Below are the code and all the weights of a small trained network. Each question names an input and a class and asks about switching units off, where a switched-off unit gives its printed mean instead of its output.

import numpy as np


def w(rows, s, z=0):
    codes = np.array(rows[::2]) - 128.0
    scale = np.full(codes.shape[1], s)
    scale[-1] = z or s
    return codes * scale


def f(y):
    return y / 2 * (1 + np.tanh(0.7978845608 * (y + 0.044715 * y**3)))


def log_softmax(a):
    a = a - a.max(-1, keepdims=True)
    return a - np.log(np.exp(a).sum(-1, keepdims=True))


def net(x, mask):
    res = np.array(x, float).reshape(1, 6) / 4 @ E
    y = f(res @ A[0][:, :-1].T + A[0][:, -1])
    res = res + np.where(mask, y, B[0][:, -1]) @ B[0][:, :-1]
    return log_softmax(res[-1] @ U[:, :-1].T + U[:, -1])


A, B = {}, {}
E = w([
[163,57,125],'x0',
[135,131,126],'x1',
[131,126,126],'x2',
[123,129,130],'x3',
[67,118,1],'x4',
[113,203,124],'x5',
],0.0091)
A[0] = w([
[157,175,255,254],'neuron 0',
[112,180,75,44],'neuron 1',
[164,53,199,87],'neuron 2',
[122,191,93,208],'neuron 3',
[132,190,138,38],'neuron 4',
[154,72,79,62],'neuron 5',
[113,165,89,66],'neuron 6',
[85,87,8,138],'neuron 7',
],0.015,0.0058)
B[0] = w([
[166,135,253,249],'neuron 0',
[150,174,71,149],'neuron 1',
[223,120,99,182],'neuron 2',
[102,101,79,179],'neuron 3',
[126,234,94,136],'neuron 4',
[135,213,194,150],'neuron 5',
[148,158,74,141],'neuron 6',
[16,170,124,219],'neuron 7',
],0.029,0.013)
U = w([
[132,67,178,216],'0',
[112,218,161,190],'1',
[44,91,67,189],'2',
[119,146,1,1],'3',
[226,111,95,53],'4',
],0.0089,0.0048)

Each question gives the input, the list of numbers given to net, and the class t.
The units are the neurons (one row each of A and B). Each row of codes is followed by its name. A weight is (code - 128) times the scale printed after its matrix; where a second scale follows, it is the last column's (A, B and U).
mask holds one flag per neuron, in row order. A switched-off neuron (its flag False) gives its mean, the last column of its row in B, instead of its output. The means were averaged over made-up inputs and are rounded, as every weight is.
A unit's drop is (log p(t) with every unit on - log p(t) with that unit switched off) / (log p(t) with every unit on - log p(t) with every unit switched off).
The circuit of an input: a set's keep is (log p(t) with only the set's units on - log p(t) with every unit switched off) / (log p(t) with every unit on - log p(t) with every unit switched off). Starting from all 8 units, units are removed one at a time, each time the one whose removal leaves the highest keep (on an exact tie, the one counted first), for as long as the keep stays at least 0.8.
units of the circuit, in order: the units of the circuit, biggest drop first
most important unit: the unit with the biggest drop
k most important neurons: the k neurons with the biggest drops, biggest first
drop of u: that unit's drop, to one decimal
input [4,-7,0,6,-7,6], class 0: 2 most important neurons : neuron 0; neuron 7
input [-3,1,6,-6,4,1], class 3: units of the circuit, in order : neuron 0
input [-4,8,2,-2,7,2], class 3: 3 most important neurons : neuron 1; neuron 6; neuron 0
input [-2,5,-2,7,4,3], class 3: 3 most important neurons : neuron 0; neuron 1; neuron 6
input [-6,-7,-4,2,-5,-1], class 0: units of the circuit, in order : neuron 7; neuron 0
input [1,-7,7,0,-6,8], class 0: 2 most important neurons : neuron 7; neuron 0
input [-3,1,0,3,7,-3], class 2: units of the circuit, in order : neuron 7; neuron 0
input [2,4,5,7,3,4], class 2: 2 most important neurons : neuron 0; neuron 2
input [-1,7,-3,3,4,1], class 3: 2 most important neurons : neuron 0; neuron 1
input [7,6,7,3,-3,0], class 4: 2 most important neurons : neuron 2; neuron 7
input [6,0,-6,7,-7,-1], class 4: 2 most important neurons : neuron 2; neuron 7
input [7,-1,0,5,0,0], class 4: units of the circuit, in order : neuron 7; neuron 2
input [-2,-4,1,0,-8,0], class 0: units of the circuit, in order : neuron 0; neuron 7
input [-7,-1,6,1,6,2], class 3: most important unit : neuron 1
input [-6,1,-6,-6,-2,-1], class 0: 2 most important neurons : neuron 7; neuron 5
input [-7,-1,6,2,6,-2], class 2: 2 most important neurons : neuron 7; neuron 2
input [-1,5,1,5,4,-7], class 2: 2 most important neurons : neuron 0; neuron 7
input [-8,5,-8,6,5,3], class 3: drop of neuron 0 : 0.0
input [-8,-5,-1,-8,-4,-8], class 0: drop of neuron 7 : 0.1
input [-4,-2,-4,-5,-6,-5], class 0: most important unit : neuron 0
input [-2,0,4,6,2,-7], class 2: drop of neuron 0 : 1.3
